Each row has a hidden value; after the row comes its band, the name of the range that the value falls in. Each part has its own.
[  19  134  -81   46  184  115   94   13   27  114   27 -196  -98  -28
 -468  167   46 -257  -24  183  188 -131   44  -55   93   66  156 -159
  169   27    7  -63  -54  -87   19 -204 -220  139  342  245   10  285
  203   17 -189 -410   11  229  -94  192 -325 -200 -399  -61  133 -359] => (117)
[ -78   12  -76 -100 -111  -55  276  -71  230  206 -189 -265  -34   15
 -183  223 -137 -113  -60 -492   47 -368  121  134 -228  218  224  109
  172  321  -37 -191  114  -51   28 -156 -112 -119  358 -114   51  189
   15   52  -94 -282  101  261   51   18 -225  106 -140 -353 -190   21] => (114)
[ 149 -285    6  210  319  -50 -317    8  110 -158  325  142  -37  -51
   92   18  191   55  425  430  424  173   12    5  295   45  191  113
 -108  124  165  -20 -494  262   57  -35  -67  242  -47 -122  108  381
   87 -113 -220 -404   -1   92 -126   79   95  -96   33 -164  305  101] => (95)
[-308  -27  119  183  239   56   98   27  116   59  183   -9   57  -88
  143  -20  225 -288  464  -67  543  -92    7  289  132  146   60  -98
  -47  289 -174   91  -94   74  -70 -133 -195  149 -207 -242  133  326
 -370 -190 -219 -124   35 -187   41   47  -52 -350 -268   79  278   79] => (98)
[ 140   75   64  229  271 -189  452   47 -102 -121 -135   32  -24 -128
  -38   -2   32  313    5 -258  229 -233  -89 -144   94  103   98  171
  387   70   54  206 -315  -32 -259   25 -284  383 -175 -484  137  128
 -182  -24   66 -525   16   -1 -376 -249 -164 -116   32  -83 -113  290] => (98)
[  48  -57   23 -483 -119   89  244  281  205  -55 -230 -180  232 -170
  -58  329 -165 -450  -70  108 -247 -109  -59 -208 -115  138  368 -184
 -175  -23 -105 -106  -93  -41  222 -308  143  -45  188  339 -186   30
   76  124    4  215  -52 -396  681  396  245  172 -146  106 -113    4] => (95)
[-285 -387   67 -222  120  -73   16  -59  221  -97   98  -14  160  360
  156 -191  122 -152   83 -192  -80 -191  354  170 -359  181   39  278
  120   89   73 -122  -56  134  -38  -62   20 -140   86  -56  281  188
 -169 -100  -55  102   21 -110  279   91   31 -233   49 -280   -4  -45] => (90)
[ -93  -92  -81  350  292  -72   26 -376    8  122  234   73 -133 -103
  -55  -99  229    0  189  -55  477   76 -124  202  160  149  124    3
   14  272   34   31  -94  120 -131 -153 -156  264  143 -182  190  265
 -127 -113 -146 -468  -98   67 -146  -88   45  168  -38 -320  192  339] => (113)
[-258 -230  385 -191 -338   10   65  110  379 -205   82 -410  100   42
  388  417  137   71 -126 -360 -169   30 -168 -210 -174  344    6  224
  -40   91  -11 -140 -441  -39   82 -162  338 -249  -83  -98 -196  206
  136  160   33  111  131 -226  126  200  270  -31  256  -28 -243   60] => (88)
[-188 -391 -142   45  207   90 -101  -37  128 -202 -105  192    9  198
   87  -61  170 -152  -32 -232 -378 -196  215 -288  107   57  253   39
  125   -9  188   11 -190  205 -201 -126 -118  -78 -151 -186  213   13
 -424 -312  -55  331  -89 -366  295  265   25   63  122  -94   10   93] => (95)
[-246 -323  154  289  132  130  -99    8   -2    9  358  146  104   46
  272   13  103 -297  287  129  358   90   -6   94   50   53   42  -69
   -2   33   78  116  -59  288  101  -26  -19  132  101  -76  -30  406
   59   10  -78  -87   89   38   83   95  159  143  -99   42  337   14] => (107)
[-117   36  134  -26 -228  -23  228  -65    8   98   96 -173  144   60
  -41   96  253 -105   61  -87 -168  159  125 -122   -7  167 -163  -24
   86  -49   85   -3 -206  110 -120 -119   23  291   61  113  -19   44
 -121 -142  -15  126  235  -81 -311   -5 -285 -259   78   10 -199 -247] => (89)
[-151  213  113   28 -256 -147  122   89 -181  204  128   87  279  -33
  -40   95 -330  255 -114 -175  164  212   86 -178  -52  -25 -148 -206
  243   14  247  120  -97   44   56   -1 -235  474  -19    1  180  278
 -170   71  141 -144  -11   11 -518 -567 -329  119  109   24  125 -316] => (90)
[-118  452  340   -5 -328 -180  200  115  205   22 -144 -135   87  -31
   97  110  -75    4 -287 -254 -141   83 -124 -100   84  265  -10 -373
 -101  -25  133  193 -117 -102  313  -95   39  260 -168  113  -31  -37
 -108    3  145  190   91 -523  -50  -65 -103 -247 -130  145 -137  -32] => (90)
[-238 -280   22 -146   53  -61  -14 -141  -67  -40  -40   68  186  454
  201 -233  279  137 -108   83 -269 -239  207 -184 -238  116   -7  333
   49  -42  212   99 -111  -54 -175  131   93  -74  120  283   48  197
   62  -27  -38   48  -67  -53 -148  -57  -31  -26  145  -93   70 -209] => (98)
[-232  -87  130 -617 -344   38  -17  340  -15  -97   54 -332  173   12
  201  506 -144 -214 -146  -59 -304   38 -114 -381  -97  138   86  -72
 -262  142    6 -141 -155   68  392  -46  271  -92   -7   93 -197  218
   32  202  -63  251  126 -454  166  127  110 -244  189   87  -61  -57] => (117)
[-100 -203  218  -73 -231   77  301  -48  -36 -112 -255   55  107  -59
   74  222   55 -244 -175 -362 -219 -249  -70 -341 -140  -18  119   90
   -8  -14   69   77   51  135  -78  -10  217 -186   73  -73 -298  183
  361  244  250  278  274 -138   53  174  157  120   64   23 -230  196] => (98)
[-216 -331 -154 -233   59 -100  224   93 -156  -73   91   81   20  137
   30  146  266  -90   82    2 -155   23  204   49  160  -80   94  176
   58   28   65 -116  245  185  -29  -97   35   20  425   84   66  136
  -17  115  -17  253  296 -177   -3  -20  -51 -410   42  204  -80   57] => (95)
[-139 -239  -31 -141  386  -11 -399   39  233 -300  135  122 -135  177
  113   -6  203  126   81  -10  -17  179  308 -232  171  -88  148   79
   74  119   17   29 -467  109   23  -29 -118 -244 -254  -84  249  196
   20   74   30  126 -153 -404   74  127  231 -238  244 -233  217   34] => (98)
[  55  264  117  315 -102  -75  180  -83  285  144  -58  -41   51  183
  -60  -49   43  -27  -33 -118   98 -122  106  -46    5  166   52  -35
   57  231  155  126  128 -140  184   32 -256   64  330  254 -166  172
  210   54   61 -199  251  316 -377  -27 -338   -9 -282 -162   67 -208] => (90)
[   8 -164  -13  307  405  190 -231 -257  -28   -2  372  150  -65  -48
  -53   10  141 -331  177  212  419   73   33   14   96   16   64 -150
  -21  121   39  108 -246  245  -23  -63 -108  115  -13  139   17  339
  219   23  -69 -334  -54  130 -118  197   59   85 -234 -300  472  -55] => (89)
[ -83 -135 -173  -58  156 -120  232 -154 -466    0 -163  146 -122 -150
 -323  149 -187  115 -244 -355  160 -299  -89 -132  -84  -79  155   52
  331   85  182  -31  158  150 -235  -31  -98  226  158 -429  197  306
  -47  149   31 -463  -73   94 -375 -350 -146  152   23 -213  -83  310] => (107)
[-142  -56  127  451   95   47   11    5    7  -34  163  249  238   52
   83  -31 -120  -74  -63 -290   -4 -102  236 -179 -109  -90 -139 -184
  295 -169  278  248  138   88  -98  -59 -147   -3   15  -10   31  290
   84  260  211   76   31  -12 -319  -70 -112  269 -144   57  178  -48] => (89)
[-241 -272  388   10 -190   -1 -101  120  243 -110  274 -132   92  -47
  304  217  198 -182  287   97  149  293 -106 -100  195  188  -29  -87
 -239  129   32  -36 -479  243  184  -67  111   94 -199 -146  -68  280
   13  -93 -125  220  242 -302   45  181  132 -285  116   38   94  106] => (113)
[-188  157  275 -258 -305  -92  159  226  360  200  -63 -155   69  -92
   64  375  -75   -5 -107 -352 -207  297   84 -210  207  115  234 -207
  292   35  -67  -23 -294  -32  147 -273  -80   -6  -71  -28  -84   12
  -18   68  208  125   84 -181  205  102   89  -93  230 -101 -313 -210] => (98)
[-328 -151  127  -85  176  -63   69  -83  105   28   72   17  165  237
  314 -111  270 -146  209 -228   58 -124  268  156 -197   66   27  156
  146  174  -94  179  147  -68 -169 -128  -46 -139    3 -140   68  149
 -234   59  108  141  -68 -305  123  -20  227  -84  -15  -46   39   77] => (107)
[ -60 -316  108  219  347    2 -219   88  204  113   94  -40  224   94
   32   73  159 -512  118   94  -94 -255  295  113  -83  102  -13 -134
  -34   65 -109  -10  194 -213  -75 -189  156 -328   56  -95   72  158
  -46   72  -41  128 -184  -11  265  324  158   -4 -346 -198  102 -175] => (98)
[ 134 -457 -277   16  206  181 -189   12 -143 -251  144  167  155  279
  195  -35  308  -62  -11  230 -172  -30  145 -492    2 -177  105  369
 -191   14   42   11 -323   93  -58  160  117   17   -1  200  149  151
   -6  -27  126  235 -112  -93  145  171  183  136  298  -75  287 -217] => (98)
[   8 -155  -76  -99   40  115  436  -35 -196   48 -223 -226   27  -11
 -246  298  -36 -172 -269 -416 -165 -462   62 -299 -203   38  137  357
  247  238 -110  -63   22  -69 -302  -91  -55 -151  227 -310  -41  212
   89  118   45 -210  101  170   48   15 -170   56   58 -260 -220 -179] => (98)
[ -29 -433  -50   -5  -10   84  282  167 -529  -92  173  -40  344 -115
   61  437 -212  -29    3  -38 -102 -161   71 -463 -100 -142 -131  195
  237   38  148   60 -102  166 -387  -95  -74  168  119 -233  -53  366
  -38  278   31  -22   69  -30 -389 -239 -161  322  135  136   97  -29] => (89)
[ -66  -83   85  154  370  -96   58 -150   30    1   42   38 -263 -159
 -155  -56   60   95  162  -20  662   83  -60  279  145  169  158   45
  170  280 -113   -4 -488  146 -129  -89 -340  333 -138 -383  354  284
 -111 -173 -188 -616  -73   38 -100 -234  -31  -39  -74 -320  208  127] => (88)
[ -66  -26 -112 -213  -84  -90  318 -153 -315   46 -298  -74    7  -18
  -77  127 -288   30 -223 -489  -22 -484   44 -102 -475    2   75  100
  167   92  101   94  168   96  -73   78   38   14  246 -168   37  241
  196  376   82 -227  -38  -69 -244 -257  -66  455   11 -229 -134  426] => (88)
[ -96  -98   29  256  259  -19 -117  -97  126  192  296   27    4 -152
   17  -10  205 -241  457  -13  626   18   91  322  125   18   85  -30
  -89  274 -177  -38 -156  105  -37 -122  -69  107 -109 -240  270  383
  -95  -45 -140 -295  -54   91   20   60   49 -173 -127 -266  253   84] => (107)
[   8 -347   35 -470 -256   30   93  177   57   20   16 -272  250  -55
   98  617 -171 -156 -193 -178 -347 -201  -77 -347 -248  164  134   14
  -48   55   60 -205 -207   37  177   -7  359 -119  102    9 -215  101
  176  148   29   89   86    2  211  164  130   48  148 -153 -149  -16] => (114)
[  50   48   27  237  228  -88   84 -102  182   45   81 -132  -52  -79
   73   60  111 -119  317 -183  464 -123  -53  356  -97  288   89   16
   29  328  -80   39   31   11   63  -99  -65  200  106 -375   29  176
 -220  -84 -117 -487    7  105 -103  -63   46   64 -234 -210   20  291] => (114)
[-101 -467 -107 -289  196  -48 -319  127   70  -36  273   22   39  190
  123  222   70  137  -66  208 -140  138  132 -235   74   50   90  -35
  -28   20  118  -96 -469  115  255  193  110    3  -21   20  195  111
   52  -64 -116   72  -97 -116  163  -17  136 -184  274 -220  272 -132] => (109)
[-181  215  331   34   82 -210  128   56  -67  -26 -125  193   14  -84
   26 -155 -189  210 -155 -207  168  111   -9 -142  124   63   98 -114
  279    3  114  260 -350   78  -54  -60 -259  282 -386 -308  223  243
 -112   32  139 -274 -125 -348 -150 -293    8  -60  161 -149  -20   52] => (95)
[ -64  -82  405 -344 -224  -68   66  344  207  -86   14 -249   96  -70
  175  417 -112 -342 -132  138 -287  284  -42 -156  183  245  149 -197
 -154   66  -40  -32 -347   88  321 -273   73   51  -46   50 -153    2
   54   59   22  294  200 -554  438  228  204 -206   -3   57 -116 -133] => (117)
[-307 -226 -183  -61  -47 -149  225  -39 -535  -19 -200  286  -41   83
   22  -40 -223  100 -141 -405  -50 -225  135  -89  -93 -193  119  199
  218   90  249   64  432  326 -125   44 -152   84  363 -307  184  373
  -42  311   48  -45  116 -140 -335 -446 -117  376  202   11  -77  400] => (113)
[-444 -648  170 -207  194 -280 -196  107  -70  -10  119  168   80  375
  354   78   29   25    1   51 -145  -28  403   85   60  -17   20  107
  279  158   93  -24   29   44 -143  -35  -85 -281   64  -38  212  240
  -18  249   46  201  -56 -121 -160 -120  131  -93    2 -216  181   29] => (89)
[-167 -192  -77  151  232 -266  102 -312  -60    6   97   80 -171   47
 -111 -114    1  212 -111 -301  193   36   75  149  -45  150  -87   40
  115  297  122  -69   -1  161  -25   64 -134   76  214 -228  318  205
    3  115  -71 -302   28   46 -439 -346 -140   74   90 -514   56  433] => (98)
[ 148  -50  364 -220 -208 -282  149  425  222  127  140  -88  249 -200
  207  385  -44  -82 -122  261 -210  363 -183 -156  328  203  196 -332
  -25 -252   18  -46 -466  -25  391 -139  279  370 -131  145  -57 -118
   82   50  189   52   47 -216  361  217  287 -285  109   -4 -223  -49] => (89)
[  21 -223 -178   15 -113   -6  478  -92  -81   37  -24 -265  206  -55
 -118  330   25  -53 -110 -371 -192 -393  -46 -300 -191  115   -4  196
   52  227   68 -126  112  -81 -220 -101   50   -3  347 -122  -63  136
  -83  104  -24  -19  117  101 -187    3 -241  134   19 -142 -167  216] => (109)
[  60 -237 -219 -396 -201   92  157   25  -45   43 -174 -328  184  -75
  -18  488 -143 -252 -182 -231 -309 -525 -116 -261 -418  138  241 -105
  -32 -132   72 -115  -92  -16   40 -112  391   50  166   76  -47   11
  -28   79  -16   69 -232 -170  364  298  125  396  -92  -54 -154  258] => (88)
[-106  225  262    1 -220 -257   66   37 -103  273   36  156  160 -178
  -22  151 -307  269 -208 -255  155  167  -40  -91   47  -54   67 -339
  309 -212  272  234 -147   61  126  -48   14  439 -128 -278  181  201
   49  109  287 -172 -141 -159  -74 -410   62   81  161  -33  -75  -24] => (90)
[-277   93  284   87   19 -139  128  -72  253  245  183 -235  158  -69
   21    5  176  130  317 -134  363   65  -93  164 -143  305  -37  -83
  252   47   39  108 -112 -131  -29 -155   -6  230   90 -439   -8  302
 -167 -143 -169 -434 -102   23  -63 -173   70  -63   65  -54 -127  118] => (117)
[-147 -219  141  272  184  -71 -125  176   46  129   50  211  163  119
  162  115  -97 -298    1 -137  -44 -292  219  -25   13  -28   52 -341
  299 -118  130  138  227  -15   67   40    6 -116  -40  -46    3  197
   62  219  169   18  -61  180 -155  189   10   47 -347 -117  136   19] => (95)
[  69 -462 -284  174 -102  340  -79  -57 -238 -132  225   61  126   91
  176  233  185  -55  179  -80  -22  -23   37 -440 -120 -159   57  279
  105 -189  189    3 -357  419 -142  104  182  275  129  -77    1  273
   17  -89   79   50   42  214  -61  131   53  493  355   77   89 -100] => (90)
[-229  164  264 -176 -443 -150  396  -51   26  113 -265 -246  -76  119
  -29  247   59   28 -449 -360 -188 -163 -138  -54  -29  226   37   -5
    3   63   81    6   43  -94  173   27  162   31  246  159 -130   73
  299  125  124   94  313  -88 -114  -68 -187 -323  -89   22 -276 -109] => (114)
[-290 -128  270 -257    0   -6  198  236  116  -80  -14  -27   64  156
  -36   47  284 -117  191  -16  -88   52  359  -85   65 -145  104  228
  311 -153   -9   68  -12   83  -80 -169  -61 -173  227 -142  -50  312
  291  160   73  235  315 -221  224  132   45 -599  120  260 -232 -272] => (107)
[-177   51  314 -395 -444 -187  462  220   52  194 -209 -197   99   85
  247  356 -244  -19 -447 -174 -212   -2 -143  -72   34  266  263    5
   21  204  -31   37  -82  -99  318  -65  -29  112  219  208 -170   -5
  128  159  172   65  224 -195  296 -141   49   13   15  -11 -139 -201] => (89)
[ 115 -272 -357 -394  -31  184  242  196  105  -95   34 -162  236  -42
   74  348   20  -73  113 -292 -113 -229   81 -373 -239 -117  427  346
  253  -78  -98 -208 -265   43 -110 -241   95   28  136   31   83  134
 -164  106  168  -56 -182   18  508  350  242  260  307  -39 -178   48] => (107)
[-394   89  267   37 -154 -157   65  -29  118  197 -256  -20 -119  375
   23  -68 -380 -167 -471 -343  -26 -286  158   77 -162  124  203 -292
  321   97  177  199  279  -78  319  -26 -263 -103  303   65  140  208
  192  230  183   -8  -96  -74  163  -23  -79  273 -377 -295  113  -49] => (113)
[-365 -188   95  268  142  202  -67 -106  -21 -101  221  236  159   76
  -47  -73  -50 -225  -29 -262  172 -245  138 -156 -238 -113 -119 -211
  125 -145  284  169  160  216   13   62  -24 -128   32  -44   52  486
  228  179   31  128   61  -69  -99   43  -93  -27 -191   68  346   10] => (89)
[ 136 -280 -214  103  -51  165  163  159 -372  -37  170  107  276  -44
   63  231 -142   20    0   11  139  -90   29 -303 -200 -214    9  123
  211 -268  134   43 -204  194  -95   63   25  436  163  105  129  284
   57  184  176 -129  -46  209 -151 -154  -49  496   91  207  197 -177] => (88)
[-259    6   21  208   78   -5  -72 -262  203  136  119  133 -135  -20
   51 -188  181  196  323 -167  590   52  -55  136   77   93  202  -36
   66  131  108  123 -376  234   52   69 -196  271  -73 -225  211  372
  -34 -234 -179 -356  -48   31  -50 -133    8   73  125 -175  232  236] => (107)
[ 104  -44    8  412  303 -114  103 -172  168   87  177 -181 -144  -36
  -61   92  249   16  203   -9  545 -189 -120  274   74  225   27  -38
   32  254  -38   68 -154 -115   37   26 -117  267  145 -262  135  169
    2  -97 -144 -490    9  213 -203  -37  -94 -149 -360 -200  220  258] => (117)
[ -51 -400  -76   18  103  102 -399 -123  230 -115  264   -5  119  194
  217  -10  326   33  120   97 -151   51  203 -354  -34   -5    8  181
 -223    0   89  -51 -575  103  -26   73  203 -222 -143  231  138  237
  198   24  -70  208 -134 -139   49  290  182   84  343 -287  229  -30] => (88)
[-234 -113  162  201  -46  144 -141    0  -73  167   42   23   29  -83
  286  117  279 -259  286 -255  215 -216  -43   48   -8   85    3  -16
  -86  -37  -96   84 -255  215  -85  140  260   48 -397 -256  -25  330
  -10  -79 -118 -105  101   65 -181  138   40  -86   52   11    9    3] => (113)
[  -9 -122  -17    5  166 -166  156  -86 -252  -48   22   44  137 -177
 -227  163 -184  154  -91 -226  116 -244   24 -253 -116  -62  -31   53
  233  128  189  -14    2   -6 -288  -94  -58   38   13 -281  118  387
   69  300   44 -365 -111   53 -521 -245 -150   39   26 -273   -9  271] => (95)
[-223 -159 -101  -31  253   73 -587 -411   56   14  352   82 -165   20
  -77  -14   86   52  148  114  434  211   54  183 -145   78   67  -99
  -95  105  210  -36 -228  267   92  -99   71   21  137   83  168  457
  226   31 -248 -390 -249  -42 -116 -118  205  286   35 -310  401   67] => (117)
[  94 -139  -37  215  -76 -108  376 -106  -20  109 -135 -307  202  112
  -14  147  118   33 -171 -231 -142 -544   -8 -309 -165  106  -48  274
   -8  230  -15    8  -24 -352 -240   45   97 -123  215   11   10  177
  137  202   70  -82  -60  206 -261   87 -207  131  -70 -299  -83  114] => (90)
[  -7 -265 -250 -218  -44   74  450    4 -343  -11 -184   36   38 -160
 -250  337 -133 -193  -33 -434 -143 -309   77 -353  -90 -142  211  186
  292  143   46 -149  141  287 -267  -85 -114   49  260 -260  -59  223
  -13  168   61 -102  241  162 -222  -13 -223  136  145 -154 -253  221] => (109)
[-187 -445 -192 -253  -43   23  -63   77  -63  -34  -19 -197  100  402
  113  166   52 -115 -222  -56 -405 -306  169 -367 -212   32   52   43
    9   10   87  -66 -111  -35  116  153  174 -103  174   63  199   64
 -100    0   -5  349 -188 -170  216  190   -9   60   89 -187   91  -40] => (89)
[-185 -108   15  168  119  280 -348  -33 -179  -58  213  176  -35  -17
  145   64   38 -304  236  -52  365  -67   38  -25  -81 -121  110  -57
    0 -103  105  151  -88  407   94   35  161   55  -95 -156  -10  537
  203  108  -28 -197  -38    5    5  150  178  156  -18   34  258  -57] => (95)
[-299 -137   97 -264   74 -260 -250  292 -110   25  -23  207   10   25
  -84  136 -351  129  -73  125  -26  193  126 -256  264  -47  120 -513
  278  -36  272   23 -225  151  220   35 -234  230 -186 -161  273  230
 -187   16  -53   -9 -206 -269 -256 -222 -112 -127   41 -124  175   63] => (90)
[-363    2  112  -99 -233 -132  213   10  152  270  105 -280  232  101
  173    6  235   83  312 -332  123 -153   99  166 -244  210  -48  101
  187  -35   10  -22  -89  -40  -83  -77  145  189   34 -251  172  244
 -317 -144 -137  -95  -31  -20  -37  -69 -106 -231  157   10 -248   42] => (107)
[-292   94   57 -356 -407   50  466   84  130   70 -215 -206   71  -55
   10  298   -5  -92 -118 -472 -128  -87  -66 -197  -44   86  242   85
   15  191  -66  -76   41    7   67 -194  -63  -54  228   77 -154  155
   -5  106   51  209  274 -261  200   20  -60  -58  128  157 -239   10] => (113)
[  68   78   -7  121   70  -31  103  -53  221  271 -107  -28   47   47
  -44   80 -154 -393  -82 -233  -56 -355  203  203 -119  209  209 -178
   16  169   16   46  181   -3  182  -72  -91  -73  220  144  -22   46
  112   51  -20 -147   91  143  172  170 -133  140 -382 -330   35  -67] => (114)
[ -87   59  253  212  105 -149   11  -37 -193 -166  -76  209  179  -67
    5   90 -250  118 -430 -485 -268 -181  -68 -281 -244  208 -233 -272
  284 -128  424  223  158   32 -102   33   73  142 -281 -430  -71   93
 -209   93  172 -169  -17 -187 -635 -386 -108  123  -36  -56 -139  141] => (90)
[ -77 -158   14  112  238 -238   78   -2    0   99  156   20   -3  -49
   39  120  102  398   74  -44   75  -51    9  -75  253  139   79    0
  266   23  206  114 -394   39 -124   38 -125  241  -75 -365  172  168
  -90 -105 -182 -361  -40  -38 -253 -227 -112 -209  174 -139   30  213] => (109)
[  -8  -42  -23 -239  -32   -7  -70  314   27   89 -151  -59   -5  -82
   69  477 -298 -353 -177 -258 -204 -129  131   24   68   81  346 -231
  108   88  -49  -61   23   65  171 -275  -53   53  -62 -169   94  -36
 -309   24   62   72  -48 -288  384   78   86  135 -180   -8  -66 -159] => (113)
[ -80  -71   69   96  128 -250 -248 -282  -83   61  -23    5  -72  -16
  -68   35   14  193  -19   -3  184 -101   20  189 -174  187  -78   19
 -121  227  232   27  160  -26  -21  -14  157  -72  267 -184   -7  359
  249  229 -202 -408  -80   32 -544 -390   21  283  -81 -272   36  259] => (89)
[-251 -181   66  241   58  108 -348 -218    0  -16  340   77  -64  -30
  144   15  220  -99  196  -28  431   49 -158   19   73   75   56  -45
 -206   87  152    7 -268  293   83   10  183  134 -161 -186  127  474
   17 -114 -172 -207  -60  -40  -65   83  123  -48   63 -140  288  118] => (107)
[ 115 -139 -153 -136  235  -19  155   14   42  130  -58   10  115   -5
   74   48 -103 -381  196 -195  182 -269  233  186 -224   73  262  127
   30  375 -238  -48   47   62   -5  -83 -155   27   44 -109  151   84
 -236   36   44 -213  -59   69  235   51   79  206 -128 -416   76   84] => (98)
[-149   58  294  142  164  -27 -171  -24  162  -76   52  -41  -20 -120
  -38 -174  164 -288  360  142  463   46 -140  148  -31  263   49 -189
 -125   66    4   11 -224  130   94 -128   57  226 -222 -290   70  383
 -150 -183 -252 -382 -100 -126  -70  159   84 -161 -168 -146   33  186] => (88)
[ 100  200  167  160 -146 -124  406  122 -230   81   78  -52  304 -162
  -13  111   30   68   48   17    8   28 -129 -411  186   25  -63 -148
  198 -149  180  251 -329   -8 -186  -83 -136  676 -229 -147   33   87
 -304 -124  126 -120   16 -190 -385 -128 -272 -194   59  158  -91  -18] => (88)
